Each row of numbers stands for one node and depends on some of the facts below. Use the named rows to name the rest.

Some nodes and their rows:
bapa: [ -3   5  11   2  -8  -9 -10   3   0  -4   1  -7  14   5   2 -13   7  15
  11   4   7  -8  -6 -13 -14  15  -7  -3  -4   8]
griflon: [  5 -21   4  -5   5  -1  -1  -1 -16   6  -4   0   9 -18   2   2   7 -11
   0  -1  -1   2  -6  -5  -5  -2  -6   7   8   4]
plistikun: [ -1   2  10   9  -3   2  -2   4   3  -1  -4  -1   1 -11  -6  -2   6  13
   8   6 -14 -10   6  -2   6   9   6   1  -7   0]
tasko: [  8   0  -9  13   7  11   9   7   0   3  -5  -5   7   2  -1   1  -7  -4
 -23   1   3   3   5  -7   3   1  15   5  11   2]
brinik: [ -3   9  12  -2  -4  -6  -4  -1   1   0   5  -8  14   4   4 -13   4  17
   8   3   8  -8  -6 -13  -8  13  -2  -3   3   8]
diski: [ -8  -2  11   7   1 -13 -12   6  15   7  -1   1  -2  -1  -7   6   4  13
   7  -1   0  -8   9  -3  19  11   0  13   8   5]
vakal: [ -2  -3   3  -4  -3   2  17  -9 -10 -10  -2  -2 -11 -16  -3  -8   1   4
   2  10   2  -4  -2 -13  -2 -19  10  -6  -7   1]
grigre: [  4  -1   6   6   6   6  -6   4  -6   5  -3  -6  16 -11   2  -1   1   2
  -1  -2  -4  -6   0   0   1  15  -4   8  15   7]
rusis: [-11   4  19   9  -4 -16  -9  15  14  10   3   0  -1   5  -4  11   6  13
   7  -4   1  -6   8  -2  20  14  -5  15   5   5]
mabrem: [  0  -2   1  -5  -6  -9  17  -6   1   2   4   0   3  10   3  -7  -1   0
  -9   5  15   4  -8 -17  -8 -11   5  -6  -2   5]
zofugrum: [ 5  7 13  5 -3  4 27  3 -6  7  5  1 -2 -1  8  1 -1 -6 -5 -2 -3  6  0  1
  2 -2  5  8 -5 -8]
brerafon: [ -1   4   9   5   2  -6 -15   1  -6  -2  -1  -8   8   2   0  -4   9  13
  -2  -2   5  -8  -4 -17 -12  10  -4   3   1   3]
naple: [  0 -11   4  -9   2   4  16 -12  -9   0   3  -1   1 -20   1  -7  -2  -3
   9   7   4  -2  -2  -3   5 -12   4  -5   8   9]
vuduze: [ 10  -4 -14  13   8  11  14   6  -4   5  -4  -8   4   0  -4   2 -10  -7
 -33   4   4   4   6  -7   4  -3  16   3  15   3]
dakal: [  2  -5  -6  -3   0  -5   6 -12  -5  -6  -4  -4 -12  -7  -1 -10   2   0
 -18   4   4   2   0 -16  -8 -12   1  -1  -8  -9]
bifan: [ -6  -9   3  -1   2  -5  10  -5   5  -2  -3   1 -12 -12  -7   2  -3   4
   0   6   1  -5   7  -7  14 -12   6   3   3   4]
batrur: [ -1  -4   4   7  -4  -8 -11  -1   4  -8 -10  -2  -3  -4  -2 -12   7   9
  -8   2 -10  -5   4  -8  -4  15  -9   4  -9  -7]

How the nodes are related:
gumegom a <- bapa, batrur, bibo, bifan, bonu, brastam, bregrar, breklekol, brerafon, breva, brinik, dakal, dema, digrum, diski, diston, drabuvi, draskubre, ferek, fibu, flafol, flasti, flodobron, flodri, flupodan, flurin, gagri, gerer, gizibris, goplam, goze, gragil, gresam, griflon, grigre, grogru, grokir, gronon, groro, grozal, grutrun, gufle, kadre, kegos, klaven, kligazus, klodu, klola, klorefle, klostasek, kludras, kluka, klusor, kovo, ledis, lemugrim, ludram, mabrem, mapi, mogros, namal, naple, neplobir, nesir, nitir, noroskim, nuler, nusku, paflun, pazos, piflu, plistikun, plonil, plostero, plugel, poful, poka, poplos, radek, rigol, rusis, sebrer, seflal, sinofek, siskar, skebros, skelun, skufola, studru, suskubre, tapi, tasko, topler, treplim, trisa, tritrem, trozuk, trufoflu, vakal, vuduze, vusogan, zetretu, zofugrum, zovim, zovum
gumegom b <- boplan, brage, brakom, datos, deron, destuk, driklun, dritri, droladru, drozo, fara, fegam, flaklem, florubre, fluka, fodril, folin, fuflok, fuplor, gaba, giplo, greplo, grobur, gunas, kamen, kleplafles, laflim, lista, lofon, lomis, mulin, nabibris, notodrim, peri, pinadun, platre, pledo, pofan, repaduk, ribrenul, sede, skofupir, skostek, stisi, tafar, tibri, tigen, trabes, trigitul, triplu, viski, zabi, zafluvok, zubram
bapa gopus [nuler, gizibris, lomis, skufola]
batrur gopus [klodu, sebrer]
bibo gopus [ferek, plonil, diston]
brage gopus [nuler, skufola, fegam, mabrem]
bregrar gopus [kludras, greplo, grogru, trisa, radek]
brerafon gopus [gresam, klusor]
breva gopus [lomis]
brinik gopus [gizibris, skufola, fuflok]
datos gopus [tibri, groro]
destuk gopus [flasti, kovo, fodril]
diski gopus [treplim, peri, klaven]
draskubre gopus [klusor, kadre, lomis]
driklun gopus [gronon, brakom, flupodan, bonu, digrum]
droladru gopus [flasti, lista, drabuvi, trisa, bonu, florubre, gizibris]
fibu gopus [pofan, fodril]
flaklem gopus [treplim, bifan, dema, zafluvok, zetretu]
flodobron gopus [viski, trigitul, vuduze]
flurin gopus [brakom, fluka]
fuplor gopus [trisa, zetretu, sebrer]
gaba gopus [repaduk, trabes]
gagri gopus [vuduze]
gerer gopus [zovim, boplan, neplobir, klostasek]
giplo gopus [drozo, poplos]
goze gopus [gizibris]
grigre gopus [ledis, nabibris]
grobur gopus [dakal, gresam, nuler, laflim, vakal]
grokir gopus [trigitul, grutrun, nabibris]
grozal gopus [naple, dritri, vusogan, noroskim, vakal, zafluvok, gizibris]
gufle gopus [topler, nabibris, digrum]
gunas gopus [trigitul, zabi]
kleplafles gopus [dema]
kligazus gopus [kludras, flafol]
klola gopus [goplam, drozo]
lemugrim gopus [gresam, fegam]
mapi gopus [gronon, poful]
mogros gopus [griflon, topler, poful, kadre]
mulin gopus [skofupir, nesir, flafol, groro]
nitir gopus [dakal, plostero, namal, trisa, klodu, tapi]
notodrim gopus [trisa]
nusku gopus [topler, flodri]
paflun gopus [goplam, trabes, lofon, tapi]
pazos gopus [kamen, bonu]
piflu gopus [flasti, mabrem]
platre gopus [kamen]
pledo gopus [zofugrum, klorefle]
plistikun gopus [pinadun, fara]
plugel gopus [ludram, florubre]
ribrenul gopus [kludras, ludram, klorefle]
rigol gopus [lista, seflal]
rusis gopus [skofupir, pofan, treplim, brastam, kluka]
sede gopus [gragil]
sinofek gopus [tasko, trufoflu, vuduze]
siskar gopus [naple, digrum]
skebros gopus [dakal]
skelun gopus [klodu, lomis]
stisi gopus [gronon]
studru gopus [nabibris]
suskubre gopus [vusogan, flodri]
tafar gopus [zetretu]
tigen gopus [kluka, peri, gragil]
triplu gopus [zovim, grogru, pinadun, vakal, zetretu]
tritrem gopus [klusor, grutrun, lofon, fuflok]
zovum gopus [skostek, flodri]
zubram gopus [ferek, deron]

Name these rows:
No name comes twice in this set of rows, the named rows included.
[  1  -6   2 -10 -10  -1  29  -9   8   1   1   3   2   3   7 -14  -5  -4
  -4  10   6   4   0  -5   0  -1  -2  -6  -3   1] -> drabuvi
[  3 -14   3  -1  -3  -3   1   0   5   6  -1   6  15  -8   3  -8   4  -1
  10   2 -11  -2  -1   6   3  20  -5   3   5   8] -> flurin
[  7  -9  -2   2   9   6   4  -1 -10   6  -4  -4   8 -12   2   2  -2  -5
  -8  -1   2   1   0  -3   1   1   2   6  15   3] -> ledis
[  2  -6  12  -2   7   2  -8  -1 -12   3   4  -4  13 -20   4   1   7   3
  22  -2  -4  -8  -4   4  -1  10  -5   7  11   9] -> nusku
[ -2   3   9  -2 -10 -10   9   1  11   5   5  -2  10  14   4 -11   0  11
   5   6   8  -3  -4  -8  -3  13  -1  -4  -1  10] -> piflu
[  4 -10  10   2   4   3 -10   3  -9   4  -2  -2  20 -16   1  -6   4  -1
  15  -1  -7  -6  -2   4   0  16  -8   6  15  12] -> gufle
[ 10  18   4  -5  12  -4 -10 -16   9   2  11  -1  -3  -3   9  -7  -1  14
  -5  -5  -4 -10   6   0   1  14  -6  10   6 -11] -> klola
[  1  -5  -1  -9  -9  -6  31  -8  10   6   3   3   2   9   5 -10  -9  -6
 -11   8  13   8  -2 -10  -2  -8   3  -5  -2   5] -> flasti
[  6   4   1  11   8   7 -12   8  -4   1  -5 -13  17  -8  -1  -3  -3   6
  -8  -1  -1  -7   4  -2  -2  21  -2   7  15   7] -> grokir
[  5 -21   3  -8  11   4   7  -6 -20   5  -2   0   6 -25   2   1   2 -13
   2  -2   1   2  -8  -2  -3 -11  -1   6  13   2] -> topler
[  4 -20  -3 -11  -8  -1  27 -12   5   3  -2   7   8  -3   6 -11  -3 -13
  -8  11   2   9  -3   1   0  -4  -4  -2   1   5] -> bonu
[ -1   4  10   5  -2  -8 -11   4  -2  -1   3  -6  10   6   1  -7   9  13
   2   1   8  -5  -8 -15  -9   8   1  -3  -4   6] -> lemugrim
[  1  11  17   3 -12   1  23   6   5   4   2  -2   8   6  11  -9  -2   5
   7   4  -4   0   1   2   2  16  -4   2  -9  -1] -> plugel

Now the same nodes, written a new way:
Some nodes and their rows:
lemugrim: [-12   6  17   1  -2   3 -18 -26  23   2   8   2  -6  -9 -12   4   4 -18
  22   9   9  13   6  26   2  -2 -11]
sinofek: [-10   4  26  18  13  11   9 -11  26 -19  14   9  -3  -4  -2   0   5 -11
  34  -2  -8  17  16  33 -19  20 -32]
tasko: [ -9  16  34  23  11   3   9  -7  29 -32  10   9 -26   5   5  -6  13  -4
  21 -11  -1   5  19  21  -9  21 -39]
brastam: [ -7  20  19  14   8  -5 -22  -8  24  -3   4  11 -29  -4  19  -4   9   7
   2   8  11   5   6   8   6   6 -10]
driklun: [ 16  12  20   6  -2  20 -19 -20  12  -2  21   2 -17 -12  -9 -18  -2 -13
  10  -2   2  31   2  39  -7  -2  -5]
flafol: [-17   8  22   6  -3  -5 -28  -6  30 -13   6   6 -35  10   9 -10  -1   5
   9   2  10   7   5  10   6   6  -6]
siskar: [ -2  10  16   0   7  13 -22 -25  23   1  17   1  -7  -8   1  -8   4 -14
  24   6  10  21   9  32  -2   3  -6]
lofon: [ 11  16  31   6 -12  12 -10 -12  23 -10  11  11 -32   4  -9   0  11 -13
  -6  -7   7   7   4  15  15  -7 -10]
klodu: [ -2  16  24   3  -8  -4 -21 -22  28  -9   9   2 -29   2   1   0  13  -9
  10   1  10   6   9  12  15   0 -14]
zofugrum: [-11  21  15 -11 -19  15  -9 -24  41 -14 -17 -16 -52   9  24   8   3  11
  24 -18  -2  34 -10  -4 -13   9   0]
lomis: [  5  16  27   5  -9   4 -16 -18  13 -11   6   7 -32   1 -14  -1   9  -7
  -8  -9  12  11   9  16  12  -6 -11]
breva: [-10   6  17  -1   0   6 -18 -27  24   2  12   1  -6  -8 -11   4   4 -17
  22  10   8  14   8  26   2  -1  -9]
skostek: [  6  23  32  -1  30  14  -8 -11  11 -18  23 -13 -17  12 -10 -18  19   1
  -7 -22  13  23  41  -5   6  -4   2]
gaba: [ 32   2  40   2 -23  24  -3 -12  39   3  34  17  -9  -7 -19  12  12 -13
  24  -1 -15  12  -9  23  15   3   3]
nabibris: [ -2  20  21  -3  -1  25 -16 -16  16 -18  -1  16 -32   1  -2  -8  10  -5
 -10 -11  21  13   7  30   9  -7 -11]
flodri: [ -6  21  26  -2  25   7 -16 -20  23 -14  22 -10 -19   9   5 -15  20  -1
   8  -7  17  16  30   4   9   1  -4]
tafar: [  9  10  12   9  -6  10 -12 -15  11   1  12   5  -6 -12 -16   5  -3 -10
  10  -4  -6  22  11  22   0  -3  -4]

Which node is each row?
No name comes twice in this set of rows, the named rows included.
[ -2  14  26  15  -3   0 -22   4  14  -9   6  14 -34   2   0  -9  -1   8
 -12  -2   8  13   5  10   6   1  -5] -> skofupir
[-19  -5  36  13  -6  -3 -36  18  19 -19  14  17 -37  19 -11 -21 -19   7
  -6   0  12   2   7  15   8   4   2] -> tibri
[  1   8  15   0 -16  17  -8 -16  19  -2  -3  -5 -21  -4  -8   6  -9  -2
  15 -10  -7  35  -4  16 -16   2   2] -> ribrenul
[  7   8  20   7  -6   8 -14 -19  11   1   8   0 -14 -12 -18   2  -5 -16
   8   1  -1  24   3  29  -6  -3  -7] -> droladru
[ -9  14  23  -1   0  10 -18 -22  28 -14   4  11 -29   4   6  -3  15  -8
   8   0  18   2   6  25  11   0 -17] -> grutrun
[  2  17  26   6  -9   3 -19 -20  35  -9  14   5 -31   6   3   2  15 -12
  11   4   9   2   8  13  17   1 -12] -> tapi
[  4   5  24   5  -3  17 -14 -22  38   5  20   5  -7   0  -4   8   6 -22
  25  12  -2  11   2  25   6   1  -7] -> paflun
[-19  18  14 -13   5  26 -25 -23  26 -18  -8  17 -31   3  13  -7  15  -5
   1  -1  35   7   5  38  11  -3 -13] -> ledis
[-23   1  27   9   2  -6 -36   6  28 -14  12  12 -33  15   7 -17  -8   5
   7   8  14   3   7  12   8   9  -4] -> groro
[  6  24  18  29  14  32 -18 -16  46   4   8   0 -30  30  32  10  -8 -48
 -14  13   2   2  23  10   4 -16 -19] -> poplos
[  8  11  19  12  -2   2 -24 -28  21   3  25  -6 -18 -11  -1 -16  -3 -18
  28  15   2  24   1  36 -10   7 -13] -> pazos
[ 26  24  29  22 -10  -2 -22 -19  11 -10  23  -2 -46  -3  -6 -24  -2 -13
  -3   1   2  25   1  28   0   0 -17] -> kamen
[ -7   7  12   3  -7   4 -19 -22  26   0   8  -2 -10  -5  -3   2  -2 -11
  27   5  -1  19   5  20  -4   5  -5] -> bregrar
[ -9   8  17  11  -2  -5 -21 -30  18   4   8 -10 -16  -9  -9  -1  -5 -22
  19  16   2  21   4  26  -9   1 -18] -> rigol
[  2  10  14  -8 -21  27  -2 -20  25  -4 -12 -12 -30  -5  -1  10  -9   5
  19 -19 -11  48 -11  10 -25   5   7] -> pledo

Now the same nodes, written a new way:
Some nodes and their rows:
driklun: [  6  -6   6  -2   0  -5  -7   1   3  -6  -1  -1 -10  -2  -8   0  -3  -2
  -2  10   0   9  -4  10  -1  -1   1   9  -5   4   6  -3  -2  -3   3  -2]
bregrar: [ 2  3 -3  2 -1 -1 -1  0 -2  5  0 -6 -2 -1  7  0  3  1 -3 15 -2 10  6 -4
  1  3 -1 -4  3 -2 -9 -3  0  1 -4  6]
flodobron: [ -1  -1   1  -1   5   9   3   3 -12  -2   2   1  -1   1  -1  -3   0  -1
  -2   0  -2  11  -4  -6   2  -4   2  -9  -1   1  -7  -3   8   2   0  -4]
gerer: [ 2  2 -1  1  0  0  0  0 -2  1  0  0  2  1  3  0  3  0 -4 -4 -1  1  2 -8
  1 -1 -1 -3  1  2 -4 -1  1  0 -2  0]
treplim: [ -3   3  -2   0  -2   1   1   1   3   2  -2   1   3   2   3   1   6   0
  -3 -13  -1  -7   2  -8  -1  -1  -2  -3   0   0  -4   0   3   0  -1  -5]
tibri: [-3 -4  2 -1  0 -2  1  2  3 -1 -2  0 -3 -1 -6  0 -3 -1  4 10  2 -4 -2 14
 -2  2  1  8 -1 -3  7  0 -2  1  3 -1]
pofan: [-5 -1  1 -1  1 -3 -1  2  4 -1 -2  1 -4 -1 -6  0 -5 -1  4  5  3 -8 -2 13
 -2  2  1  8 -2 -3  9  0  0  1  3 -5]
noroskim: [ 0  0 -2 -1 -2  2  1 -1  3  1  0  1  3  1  2  0  4  1 -1 -4 -2 -1  1 -6
  0 -1 -1 -5  1  1 -2  2  0  0 -1  1]
vakal: [ 1  0 -3  1 -3 -1  2  1  0 -1 -1  1  6  0  3  0  5  1 -2 -4 -2 -1  2 -7
  0 -1 -1 -4  2  2 -1  2  1  1 -1  2]
gresam: [  1  -1  -5   3  -2  -6   2   4  -8  -4   2   0   8   0   6   2   2   1
   0 -12   0   1   1  -5   2  -4  -1  -4   2   3   6   4   1   0  -6   3]
nabibris: [ 4 -4  2  0  5 -5  1 -4 -4  0 -4  6  2  2 -9  0 -3  1  4  0  3  0  3 25
 -4 -4  3 11  0 -9 -1 -3 -2 -2 13  5]
brastam: [-2  0 -2 -1 -1  2  0  0  2  2  0  1  2  1  4  0  4  1 -1 -8 -1 -3  1 -4
 -1 -1 -2 -5  1  0 -3  2  1  0 -2 -2]
lista: [-2 -3  2 -1  0 -2 -1  0  5 -2 -2  0 -4 -1 -7 -1 -4  0  5 13  2 -3 -3 12
 -2  2  2  6 -1 -3  9  0 -1  1  5  0]
bifan: [-1  0 -2 -1 -2  1  1  1  3  1 -1  1  3  1  3  0  5  1 -1 -7 -2 -2  2 -7
 -1  0 -1 -4  1  1 -4  1  1  0  0 -1]
skostek: [-2 -3  3 -2  0 -1  1 -1  2  0  0  1 -4 -1 -8  0 -2 -1  6  9  1 -4  0 11
 -1  3  3  8  0  0 10  2 -4  1  4 -2]
griflon: [ 1 -2 -1 -1 -1  2  1  0  2  1  1  1  2  1  3  0  4  1  0 -7 -2  0  3 -4
  0 -2 -1 -4  2  1 -3  2 -1  0 -2  0]
lomis: [ -2  -3   9  -5   2   6   3   0  10  -3   1  -4   0   0  -1  -2 -19   0
   5 -13   2  -9  -5  12   2   5  -4  12  -3  -3   1   2  -3   0   4   3]

Which node is each row?
No name comes twice in this set of rows, the named rows included.
[  2   5   0   3  -1   0   1  -4   0  -1   0   3   7   0  -1   0   5   0
  -6   8  -1  -1  -3 -14   2   2   0  -4   0   5  -6  -1  -1   0  -1   3] -> grozal
[  2   2  -4   6  -1  -8   1   3 -12  -4   3  -1   7  -1   7   1   1   0
  -2  -9   1   3   0  -6   3  -3  -1  -3   1   4   4   1   2  -1  -7   4] -> lemugrim
[-1  1  0  1 -2  1  1 -3  3 -2  1  3  8  0  1 -1  2  2 -1  0 -1 -4 -4 -8
  0  0 -2 -6  0  2 -4  2  0  0 -2  5] -> skufola
[-1  1 -3  1 -1  1 -1 -1  0  0  1  2  3  0  2  0  2  1  1 -5  0 -2 -1 -6
  0 -1 -1 -6  1  0 -1  2  1  0 -3  2] -> mabrem
[-2 -2  4  0  5  0  2  2 -7 -4 -1  1 -4  0 -8 -2 -7 -2  2 13  2  4 -6 13
  0  0  4  7 -2 -3  4 -3  3  1  5 -2] -> gunas
[  0  -2  -2   0  -1  -1   3   2  -4  -1   3  -1   6   0   7   1  -1   1
   1 -17   0  -2   2  -3   1  -3  -3  -3   2   1   0   3   0   0  -4   2] -> klusor
[  3   3  -4   1  -5  -2   3   5   6   0  -7  -1   7   3   3   2   9   0
  -9  -6  -5   1   6 -12   0   2   0   1   2   2  -7  -2   5   2   7  -1] -> zetretu
[ 7  6 -6  2 -1  2 -4 -1 -2  3  2 -6 -5  1  6  0 -7  1  2 -8 -1 11  3 -6
  2  1  2 -5  3 -1 -1  1  2  1  1  7] -> nitir
[ 1  2  2  3 -1 -7  2  6  2 -3 -7 -3  1  1 -6  2 -2 -3 -6 11 -1  0  2  3
  0  5  3 14 -1  0  3 -5  3  1 11 -1] -> tafar
[-6 -1  4  1  3 -4  0  2 -2  1 -1 -2 -4 -2 -4  0 -3 -2  0 16  4 -4 -1 13
  0  3  0 10 -2 -3  5 -4 -2  0 -1 -3] -> mulin
[  3   5   3  -3   1  10   0  -2   3   1   4  -6   2   2   9  -1 -14   1
   0 -27  -1   0  -1  -7   4   2  -5   0  -1   0 -10   1   0  -1  -1   5] -> skelun
[ -7   5   2   2   3  -4  -2   1   1   0  -3   0  -6   0  -4   1  -5  -3
   1   1   5 -10  -3   9  -1   2   1  10  -5  -3   8  -4   1  -1   1  -9] -> tigen
[-2  6 -2  2  1  2 -2 -1 -2  3  1  0 -1  1  4  1  1 -1 -2 -8  1 -2  0 -8
  0 -1 -1 -5 -1  0 -3 -1  2 -1 -4 -5] -> fibu
[-5  4  2  1  3 -3 -2  1  0  0 -2  0 -6 -1 -5  1 -6 -2  0  4  5 -8 -3  8
 -1  2  2  9 -4 -2  8 -3  0  0  1 -7] -> sede

Now the same nodes, written a new way:
Some nodes and their rows:
tibri: [  3   0  10   7  -4 -15  16   8 -21  -8  -9 -17   1  -4  10   7  -1   8
 -14  -8 -13 -22  -2   3   0  12   3  -1]
skelun: [  6   8  21  10  17 -23  27 -14  -5  -7  -2  -4   4   3  -3  11   4  -2
   0  17 -17 -23  -5   5   8   0  -9  12]
klodu: [  3   8  13   7   5 -22  14 -17  -8  -5   9  -7   2  -4   1  15   4   3
  -9  15 -13 -18   1   5   3  -1   1  12]
flasti: [  2  10   9   7   5 -23   6  -3   0  -6  12 -11   2  -2  11  17   2   6
  -4  -6  -1 -20   9   5   0   8   0   3]
lemugrim: [ -2  10   9  11  -2 -24  -2  10  17  -2  -4  -8   6  -1   4   5  17   2
  14   9  -1  -9   4   1   2  16  -5  -5]
fara: [  3  -1   9   7  -5 -15  16   7 -20  -8 -10 -17   0  -4   9   6   0   7
 -13  -7 -14 -22  -2   4  -1  11   4  -1]
klostasek: [  3   6   6   5   3 -21  11  -5  -2  -6   6  -7   2  -3   5  12   3   5
  -6   4  -8 -17  10   3   0   7   6   3]
grozal: [ 10   3   8   5  10 -23   3   5  16  -5  -1  -3  -3   6   6   3  -1   2
  11  -9  -3 -21   8   8   2  12  -1   1]
platre: [  0   7  17  13  -1 -11   0  13 -12  -6 -14 -27   3   1  12   6  -6   9
 -11 -15  -9 -24  -1   4  -1   3  -6  -6]
bibo: [  1   8  11   8   6 -16   6   2   4  -3  -1  -9   4   1   7   7   1   2
   0  -1  -7 -18  13   3   5   5  -4  -2]
mulin: [  0   2  15   8   1  -8  21  18 -17  -4 -14 -19   3   0  12  -1  -6   6
  -7 -17 -14 -25   4   3   7  13  -8 -11]
skofupir: [  2   1  10   8  -2 -13  21  10 -21  -7 -11 -16   0  -5  11   8  -2   6
 -16 -13 -14 -24  -1   3  -1  11   0  -4]
rigol: [  3   9  12   8   6 -18   1   0   5  -3   5 -11   3   2   8   7  -1   4
   2  -1  -4 -19  12   5   5   5  -4  -2]
seflal: [  3   8   7   6   3 -21  11  -5  -1  -6   8  -8   2  -2   7  12   3   5
  -6   3  -7 -18  10   3   1   8   6   3]
tapi: [  2   9   8   6   1 -22   7  -7  -2  -5   9  -8   2  -5   7  14   5   5
  -7   7  -7 -16   8   4   2   6   4   4]
pazos: [  0  16  15  13   6 -17  -8   2   9  -5   3 -20   5   3   9  10  -3   6
  -4  -7  -2 -20  14   4   0   1  -2   2]
skufola: [  9   5   7   6   6 -29  18   0   4 -10   7  -7  -1   1   7  13   6   3
   5  -4  -1 -21   6   6  -2  17   4   6]

Which node is each row?
No name comes twice in this set of rows, the named rows included.
[  5  -7   6  10 -11 -13   8   6 -24  -9 -13 -18   3  -3  16  12  -2   8
 -13  10 -14 -26   5   3   1   5   5 -12] -> trigitul
[ -1  10   8   8  -4 -25  -1  -6   5  -4  10  -8   3  -6   4  13  12   6
  -2  11  -5 -13   1   4   1   8   1   7] -> dakal
[ 16   4  15   9  18 -35  24   3  10 -11   0  -7  -1  11   4  10   5   0
  19  -5  -1 -28  -2   8   3  18  -7   9] -> bapa
[  6   0  13  12  -3 -24   9  22  -3  -8 -20 -20   1   4  11   3   6   7
   7 -14  -3 -23  -9   5   0  20  -7  -4] -> brage
[  4   8   8   6   3 -21   9  -4  -1  -7   6 -10   3  -3   4   9   3   5
  -8   2  -7 -18  11   2  -1   8   8   4] -> flupodan
[ -2  11  10  11  -1 -24   5   9  13  -2 -10  -7   7  -1   1   4  18   1
  11  14  -5  -9   1   0   3  15  -3  -1] -> brerafon
[  3  -1  -3   6  -2 -13  -8 -10   4  -9   1 -11   5  -1  11  18  -1   7
 -10  33 -10 -26  22   4  -3   1   3 -27] -> vuduze
[  4  -1  14   5  -6 -10  -9  -2 -22   4  -4 -21  -7  -5   2  -7  -5   1
   2  -5 -20 -24   1  14   5 -13  -9   3] -> fuplor
[  2   9  17   8   7 -18   2 -12  -3  -1   4  -8   2   0   1   7   2   1
   0  13 -13 -19   2   7   7  -7  -6   6] -> batrur
[  3   8  12  11   3 -23   9   5   5  -3  -4  -7   5   1   7   8   9   0
   8   7  -6 -16   6   2   5  10  -3  -1] -> tritrem
[  4  -2   9   8  -6 -15  13   6 -21  -9 -10 -20   1  -3  11   9  -2   8
 -14  -2 -13 -24  -1   4  -1   9   4  -5] -> zabi
[  2   1   9   9  -9 -19  13  13 -12  -8 -12 -18   1  -5   9   7   7   8
  -7  -8  -9 -19  -6   3  -2  16   3  -1] -> fegam
[  3  -1   2  10  -2 -11 -11  -3   4  -6  -7 -13   7   4  14  12  -3   3
  -2  32 -10 -26  25   4   3  -3  -3 -29] -> flodobron

